Here is a tiny trained network, its code and every weight. The questions are about switching its units off for an input and a target symbol, where a switched-off unit gives its printed mean instead of its output.

import numpy as np


def w(rows, s, z=0):
    codes = np.array(rows[::2]) - 128.0
    scale = np.full(codes.shape[1], s)
    scale[-1] = z or s
    return codes * scale


def norm(h):
    return h / np.sqrt((h * h).mean(-1, keepdims=True) + 1e-5)


def f(y):
    return np.maximum(y, 0)


def softmax(a):
    e = np.exp(a - a.max(-1, keepdims=True))
    return e / e.sum(-1, keepdims=True)


def log_softmax(a):
    a = a - a.max(-1, keepdims=True)
    return a - np.log(np.exp(a).sum(-1, keepdims=True))


def net(x, mask):
    ids = ['βδεζμξπψ'.index(c) for c in x.split()]
    T = len(ids)
    res = E[ids] + P[:T]
    u = 0
    for l in range(2):
        r = norm(res)
        for j in range(3):
            rows = slice(2 * j, 2 * j + 2)
            q, k, v = (r @ M[l][rows].T for M in (Q, K, V))
            z = softmax(np.where(np.tri(T) > 0, q @ k.T / 2**0.5, -1e9)) @ v
            o = O[l][rows]
            res = res + np.where(mask[u + j], z, o[:, -1]) @ o[:, :-1]
        u += 3
        y = f(norm(res) @ A[l][:, :-1].T + A[l][:, -1])
        res = res + np.where(mask[u : u + 12], y, B[l][:, -1]) @ B[l][:, :-1]
        u += 12
    return log_softmax(norm(res)[-1] @ U[:, :-1].T + U[:, -1])


Q, K, V, O, A, B = {}, {}, {}, {}, {}, {}
E = w([
[185,189,46,154,73,210],'β',
[184,223,132,120,71,108],'δ',
[34,164,195,142,92,84],'ε',
[211,129,177,93,133,45],'ζ',
[98,138,50,132,94,138],'μ',
[209,119,156,59,209,123],'ξ',
[79,53,88,130,137,113],'π',
[38,3,94,124,123,71],'ψ',
],0.015)
P = w([
[95,90,255,171,65,180],'0',
[33,124,56,46,112,116],'1',
[53,117,69,67,130,104],'2',
[67,117,67,79,135,107],'3',
[79,116,73,91,137,109],'4',
[92,123,72,105,142,112],'5',
[104,124,77,112,137,115],'6',
[112,125,75,120,139,120],'7',
[120,128,76,128,140,124],'8',
[126,129,77,135,136,126],'9',
[131,130,77,140,135,130],'10',
[134,131,78,148,134,130],'11',
[139,131,77,153,128,132],'12',
[142,130,79,160,126,131],'13',
],0.0087)
Q[0] = w([
[141,76,190,150,204,96],'L0H1',
[133,202,155,78,196,220],'L0H1',
[121,177,30,103,68,183],'L0H2',
[170,219,128,98,146,59],'L0H2',
[101,156,43,134,111,184],'L0H3',
[2,178,211,159,119,121],'L0H3',
],0.0077)
K[0] = w([
[228,48,221,6,140,92],'L0H1',
[127,144,27,61,245,140],'L0H1',
[188,61,79,184,2,218],'L0H2',
[90,115,144,93,213,180],'L0H2',
[119,140,233,254,47,234],'L0H3',
[4,133,172,177,152,135],'L0H3',
],0.0055)
V[0] = w([
[142,149,2,152,102,66],'L0H1',
[23,179,89,180,158,251],'L0H1',
[198,206,48,89,103,156],'L0H2',
[89,114,118,167,96,118],'L0H2',
[107,18,136,233,184,78],'L0H3',
[148,104,192,89,134,111],'L0H3',
],0.0076)
O[0] = w([
[2,56,182,108,145,106,251],'L0H1',
[179,141,127,140,211,103,166],'L0H1',
[153,127,112,116,82,108,159],'L0H2',
[83,180,168,149,16,154,227],'L0H2',
[166,56,116,65,141,78,74],'L0H3',
[192,102,125,129,46,169,119],'L0H3',
],0.0086,0.002)
A[0] = w([
[127,154,122,95,19,168,165],'L0N1',
[152,193,82,204,150,148,146],'L0N2',
[136,90,63,215,95,146,105],'L0N3',
[153,82,74,94,89,117,167],'L0N4',
[65,89,151,63,114,214,66],'L0N5',
[52,98,66,123,97,94,110],'L0N6',
[118,144,137,104,113,184,97],'L0N7',
[31,77,181,151,15,103,166],'L0N8',
[171,210,177,26,130,41,151],'L0N9',
[78,105,211,124,128,157,3],'L0N10',
[96,137,190,2,150,126,76],'L0N11',
[167,74,120,124,98,114,171],'L0N12',
],0.0089,0.0028)
B[0] = w([
[120,101,127,126,179,115,179],'L0N1',
[113,77,112,116,160,138,159],'L0N2',
[95,109,128,71,150,75,177],'L0N3',
[96,186,148,204,140,156,195],'L0N4',
[122,153,116,150,156,59,164],'L0N5',
[105,83,86,90,111,136,253],'L0N6',
[87,101,93,89,87,49,140],'L0N7',
[186,154,122,134,161,161,254],'L0N8',
[146,172,117,134,125,2,186],'L0N9',
[141,157,109,133,96,94,140],'L0N10',
[124,117,83,165,95,74,167],'L0N11',
[85,188,140,85,123,164,165],'L0N12',
],0.0092)
Q[1] = w([
[196,255,182,195,121,145],'L1H1',
[186,99,133,165,101,192],'L1H1',
[158,20,173,92,93,126],'L1H2',
[250,230,184,93,145,193],'L1H2',
[236,166,209,50,134,133],'L1H3',
[40,11,85,84,130,140],'L1H3',
],0.0089)
K[1] = w([
[116,101,42,79,147,77],'L1H1',
[92,104,111,139,159,121],'L1H1',
[170,97,178,155,157,152],'L1H2',
[135,220,125,100,118,145],'L1H2',
[157,115,105,9,138,55],'L1H3',
[124,99,172,162,122,227],'L1H3',
],0.013)
V[1] = w([
[121,137,4,145,47,152],'L1H1',
[145,93,102,129,148,103],'L1H1',
[109,180,150,144,167,134],'L1H2',
[110,116,55,122,124,104],'L1H2',
[199,168,96,142,219,168],'L1H3',
[106,181,131,162,153,66],'L1H3',
],0.012)
O[1] = w([
[140,97,82,167,170,176,113],'L1H1',
[20,108,72,105,176,198,118],'L1H1',
[104,22,95,119,54,124,103],'L1H2',
[252,72,171,116,58,180,248],'L1H2',
[88,196,186,216,115,143,166],'L1H3',
[32,78,254,96,121,199,183],'L1H3',
],0.0084,0.012)
A[1] = w([
[113,137,95,128,165,137,164],'L1N1',
[121,144,147,166,135,62,184],'L1N2',
[136,167,144,140,129,1,136],'L1N3',
[139,151,140,152,74,117,120],'L1N4',
[151,75,130,151,118,126,131],'L1N5',
[155,154,134,108,102,55,120],'L1N6',
[166,152,90,136,101,91,154],'L1N7',
[137,141,155,103,127,150,108],'L1N8',
[111,134,107,68,123,104,229],'L1N9',
[149,149,100,162,138,103,2],'L1N10',
[142,131,168,102,114,74,126],'L1N11',
[173,138,120,122,129,134,178],'L1N12',
],0.02,0.0043)
B[1] = w([
[150,114,149,145,168,125,147],'L1N1',
[140,165,114,55,141,128,184],'L1N2',
[81,248,100,53,198,144,226],'L1N3',
[149,112,112,136,183,112,207],'L1N4',
[130,179,103,131,133,145,199],'L1N5',
[60,167,134,80,154,147,222],'L1N6',
[72,109,155,132,121,97,198],'L1N7',
[104,119,154,153,112,107,188],'L1N8',
[196,123,178,161,151,134,206],'L1N9',
[96,117,71,156,103,143,143],'L1N10',
[180,178,96,182,123,104,255],'L1N11',
[114,122,145,100,94,102,178],'L1N12',
],0.014,0.0093)
U = w([
[59,185,131,68,151,122,164],'β',
[172,130,198,202,50,57,42],'δ',
[19,38,235,100,105,188,203],'ε',
[45,63,72,175,66,44,178],'ζ',
[138,1,145,94,186,111,215],'μ',
[134,90,87,72,25,209,139],'ξ',
[104,106,92,213,153,216,6],'π',
[86,51,154,31,15,46,95],'ψ',
],0.0079,0.0021)

Each question gives the input, a string of symbols that net reads in full, and the target symbol t.
The units are the heads (2 rows each of Q, K, V and O) and the neurons (one row each of A and B). Each row of codes is followed by its name. A weight is (code - 128) times the scale printed after its matrix; where a second scale follows, it is the last column's (O, A, B and U).
mask holds one flag per unit, layer by layer, with each layer's heads first. A switched-off unit (its flag False) gives its mean, the last column of its rows in O or B, instead of its output. The means were averaged over made-up inputs and are rounded, as every weight is.
A unit's drop is (log p(t) with every unit on - log p(t) with that unit switched off) / (log p(t) with every unit on - log p(t) with every unit switched off).
The circuit of an input: a set's keep is (log p(t) with only the set's units on - log p(t) with every unit switched off) / (log p(t) with every unit on - log p(t) with every unit switched off). Starting from the 12 units with the biggest drops (on a tie, the unit counted first), units are removed one at a time, each time the one whose removal leaves the highest keep (on an exact tie, the one counted first), for as long as the keep stays at least 0.8.
units of the circuit, in order: the units of the circuit, biggest drop first
most important unit: the unit with the biggest drop
top k neurons: the k neurons with the biggest drops, biggest first
top k neurons in layer l: the k neurons of layer l with the biggest drops, biggest first
which heads matter: for each layer, one digit per head in row order, 1 if its drop is at least 0.15 and else 0, layers parted by /
input ξ π μ, target ζ: top 2 neurons in layer 0	L0N9, L0N8
input ψ ζ ζ π ε μ, target μ: most important unit	L1H3
input μ ε ξ ψ π δ ε π, target ε: units of the circuit, in order	L1H3, L0H1, L1N3
input ζ μ ψ ε ζ μ δ β ψ δ δ π π π, target ψ: top 3 neurons in layer 1	L1N3, L1N11, L1N7
input μ ψ ψ β β ε ψ π ξ β, target ε: units of the circuit, in order	L1N11, L0H1, L1N3, L1H3
input ξ μ δ β β π ε ξ β, target ζ: which heads matter	111 / 001
input ε ζ ε ξ ζ π ψ δ β, target δ: which heads matter	110 / 100
input ζ ψ ξ μ, target ψ: which heads matter	101 / 101
input β δ μ ζ μ ζ μ δ ξ ε ζ β ψ ζ, target ε: top 2 neurons	L0N4, L0N8
input μ ζ π μ π ξ ξ π ζ ζ π δ μ ξ, target ε: top 3 neurons	L0N6, L0N4, L0N3
input ψ δ μ μ π π π ψ, target μ: units of the circuit, in order	L1H3, L1N9
input δ ξ μ ε ξ ζ ψ ζ δ ζ ψ δ ζ π, target ξ: which heads matter	101 / 000
input μ ε ξ ξ ψ β ψ μ ψ ψ ψ μ π ε, target δ: which heads matter	101 / 101
input ζ ε μ ε δ ε ξ δ β β ζ δ ξ β, target ψ: top 4 neurons in layer 1	L1N3, L1N11, L1N7, L1N12
input ζ ε ζ ξ ζ ψ π π π π ζ π ε ψ, target ψ: top 4 neurons in layer 1	L1N3, L1N11, L1N7, L1N12
input ψ ψ β ζ π π ξ ε ζ π π μ ξ π, target μ: most important unit	L0N9
input ξ π π π, target ζ: which heads matter	101 / 001
input β ψ ζ π β π π μ μ π ψ β β, target π: which heads matter	101 / 001
input μ π δ π μ ψ ψ, target ε: which heads matter	110 / 001
input ξ ε π ζ μ ε β δ ξ ε π, target ζ: top 2 neurons in layer 1	L1N3, L1N7
input ψ π μ μ μ ψ μ π ψ ξ β π β, target μ: most important unit	L1H3
input π β π δ π ξ δ π β π ξ, target δ: top 2 neurons	L0N8, L0N6
input β ε β π μ ψ, target π: top 2 neurons	L0N9, L0N6
input ψ ψ μ δ β ε ψ ξ δ ε, target δ: top 2 neurons in layer 0	L0N8, L0N4
input β δ μ β ε ξ ε ψ ζ ε, target ε: which heads matter	000 / 101
input ζ ξ β ε π ε ζ π ψ ψ ξ, target δ: top 2 neurons	L0N7, L0N8
input β π ξ μ ζ β β ψ π, target π: most important unit	L0H1
input δ π μ ξ ξ ε ψ μ ε ψ μ, target ξ: top 2 neurons in layer 0	L0N4, L0N6
